Below are the code and all the weights of a small trained network. Each question names an input and a class and asks about switching units off, where a switched-off unit gives its printed mean instead of its output.

import numpy as np


def w(rows, s, z=0):
    codes = np.array(rows[::2]) - 128.0
    scale = np.full(codes.shape[1], s)
    scale[-1] = z or s
    return codes * scale


def f(y):
    return y / 2 * (1 + np.tanh(0.7978845608 * (y + 0.044715 * y**3)))


def log_softmax(a):
    a = a - a.max(-1, keepdims=True)
    return a - np.log(np.exp(a).sum(-1, keepdims=True))


def net(x, mask):
    res = np.array(x, float).reshape(1, 7) / 4 @ E
    y = f(res @ A[0][:, :-1].T + A[0][:, -1])
    res = res + np.where(mask, y, B[0][:, -1]) @ B[0][:, :-1]
    return log_softmax(res[-1] @ U[:, :-1].T + U[:, -1])


A, B = {}, {}
E = w([
[196,146,141,98,73,47,16,89,101],'x0',
[186,157,235,129,136,159,90,140,99],'x1',
[169,82,149,163,71,193,89,122,175],'x2',
[2,126,134,138,79,94,80,135,109],'x3',
[140,117,128,207,190,160,72,52,60],'x4',
[230,187,153,226,98,59,176,159,163],'x5',
[101,38,163,150,42,204,159,94,207],'x6',
],0.0096)
A[0] = w([
[172,253,180,124,220,113,215,183,182,123],'neuron 0',
[95,207,40,210,149,91,185,103,109,232],'neuron 1',
[101,98,97,109,128,122,218,186,153,254],'neuron 2',
[198,174,109,156,80,143,78,85,120,187],'neuron 3',
[174,118,193,138,175,135,84,61,153,129],'neuron 4',
[140,160,158,199,124,148,124,69,94,148],'neuron 5',
[149,191,147,159,82,56,70,89,127,170],'neuron 6',
[84,132,95,126,150,90,63,133,21,206],'neuron 7',
[127,160,100,94,138,66,120,147,141,160],'neuron 8',
[202,140,118,151,136,157,162,178,136,229],'neuron 9',
[167,119,102,79,60,43,122,171,117,124],'neuron 10',
[90,143,133,72,175,155,52,82,52,199],'neuron 11',
[103,119,159,68,205,89,78,100,49,155],'neuron 12',
[163,127,126,114,103,4,159,157,117,233],'neuron 13',
[179,118,141,14,110,124,133,112,100,202],'neuron 14',
[208,202,129,154,121,108,175,173,103,207],'neuron 15',
[138,118,190,65,22,254,168,126,193,201],'neuron 16',
[190,208,140,103,128,178,248,190,58,156],'neuron 17',
[174,126,131,124,127,199,85,80,176,149],'neuron 18',
[225,92,132,143,117,210,129,112,151,181],'neuron 19',
[190,178,97,100,85,87,108,121,149,163],'neuron 20',
[66,125,61,45,193,140,59,72,89,173],'neuron 21',
[195,180,112,64,68,25,107,124,133,134],'neuron 22',
[136,132,136,138,188,55,96,101,110,181],'neuron 23',
[22,86,114,78,124,170,140,86,205,149],'neuron 24',
[209,62,161,204,128,152,75,76,87,205],'neuron 25',
],0.0097,0.0039)
B[0] = w([
[223,125,164,116,153,57,187,174,159,210],'neuron 0',
[128,150,67,147,155,41,133,55,149,191],'neuron 1',
[108,59,65,143,176,97,194,141,186,204],'neuron 2',
[117,173,126,172,134,148,72,99,130,180],'neuron 3',
[107,159,135,168,152,148,103,115,96,169],'neuron 4',
[112,191,168,217,86,86,94,56,104,167],'neuron 5',
[91,143,139,131,86,96,2,114,124,192],'neuron 6',
[137,163,104,80,98,67,120,127,71,190],'neuron 7',
[118,122,66,133,130,119,115,185,95,166],'neuron 8',
[204,111,142,163,144,147,144,143,89,185],'neuron 9',
[107,111,101,113,100,171,79,173,176,179],'neuron 10',
[151,198,113,45,45,148,193,155,56,193],'neuron 11',
[143,197,101,106,116,99,143,167,58,188],'neuron 12',
[151,99,82,115,116,87,32,160,170,198],'neuron 13',
[155,120,120,99,136,162,116,169,144,171],'neuron 14',
[237,129,174,198,146,94,126,153,196,200],'neuron 15',
[95,94,179,103,118,200,132,155,122,248],'neuron 16',
[197,121,125,159,88,111,208,177,167,194],'neuron 17',
[107,173,138,158,185,201,145,140,67,176],'neuron 18',
[120,100,141,216,211,210,140,125,74,200],'neuron 19',
[165,101,108,157,106,180,66,174,151,178],'neuron 20',
[129,162,73,66,129,152,173,134,108,202],'neuron 21',
[146,120,87,118,143,163,15,159,125,205],'neuron 22',
[172,159,168,104,91,119,103,135,134,170],'neuron 23',
[31,115,138,63,109,150,219,158,171,219],'neuron 24',
[133,175,165,167,144,197,112,47,74,205],'neuron 25',
],0.0095,0.018)
U = w([
[158,121,92,133,130,115,21,160,171,47],'0',
[30,63,9,137,202,65,235,67,206,93],'1',
[14,31,191,86,106,202,224,178,192,200],'2',
[146,223,88,31,90,93,177,151,1,250],'3',
[235,119,156,187,190,48,202,176,188,106],'4',
[121,193,209,218,78,41,99,23,108,74],'5',
[162,174,187,223,210,212,142,61,50,57],'6',
],0.0082,0.0018)

Each question gives the input, the list of numbers given to net, and the class t.
The units are the neurons (one row each of A and B). Each row of codes is followed by its name. A weight is (code - 128) times the scale printed after its matrix; where a second scale follows, it is the last column's (A, B and U).
mask holds one flag per neuron, in row order. A switched-off neuron (its flag False) gives its mean, the last column of its row in B, instead of its output. The means were averaged over made-up inputs and are rounded, as every weight is.
A unit's drop is (log p(t) with every unit on - log p(t) with that unit switched off) / (log p(t) with every unit on - log p(t) with every unit switched off).
The circuit of an input: a set's keep is (log p(t) with only the set's units on - log p(t) with every unit switched off) / (log p(t) with every unit on - log p(t) with every unit switched off). Starting from the 12 units with the biggest drops (on a tie, the unit counted first), units are removed one at a time, each time the one whose removal leaves the highest keep (on an exact tie, the one counted first), for as long as the keep stays at least 0.8.
circuit, biggest first: the units of the circuit, biggest drop first
unit that matters most: the unit with the biggest drop
k most important neurons: the k neurons with the biggest drops, biggest first
drop of u: that unit's drop, to one decimal
input [-7,-8,-2,2,-1,-6,2], class 1: unit that matters most => neuron 2
input [7,3,-8,-7,1,2,6], class 6: 2 most important neurons => neuron 25; neuron 19
input [-8,-5,-4,-2,7,1,-5], class 4: 2 most important neurons => neuron 0; neuron 24
input [6,-3,8,-2,0,-2,-3], class 6: 3 most important neurons => neuron 25; neuron 18; neuron 13
input [-1,1,-5,6,-6,5,-5], class 4: 2 most important neurons => neuron 0; neuron 15
input [8,7,8,7,1,-4,0], class 3: 3 most important neurons => neuron 11; neuron 7; neuron 12
input [-3,5,-2,0,7,1,-3], class 5: 2 most important neurons => neuron 5; neuron 24
input [-4,3,-1,-8,-5,-7,-3], class 4: 2 most important neurons => neuron 0; neuron 17
input [-2,6,-2,6,7,1,0], class 3: 4 most important neurons => neuron 11; neuron 12; neuron 15; neuron 7
input [3,-7,-6,-4,-1,2,3], class 0: 2 most important neurons => neuron 24; neuron 13
input [8,-8,-3,-8,1,3,8], class 0: 2 most important neurons => neuron 13; neuron 22
input [-5,-5,3,0,-1,3,-2], class 1: 2 most important neurons => neuron 2; neuron 1
input [3,-8,1,1,7,-8,6], class 3: 2 most important neurons => neuron 11; neuron 21
input [6,-2,0,6,6,6,-4], class 5: circuit, biggest first => neuron 5
input [7,-2,-4,-5,-1,-3,3], class 0: 2 most important neurons => neuron 22; neuron 24
input [-8,-2,7,-4,2,-3,-4], class 2: drop of neuron 15 => 0.2
input [8,5,-7,-8,2,-1,1], class 0: drop of neuron 4 => -0.1
input [-6,-5,4,4,-8,8,2], class 1: drop of neuron 2 => 1.2
input [7,-7,2,-3,8,7,-3], class 5: drop of neuron 18 => 0.0
input [8,8,-1,0,-7,-4,7], class 2: circuit, biggest first => neuron 16
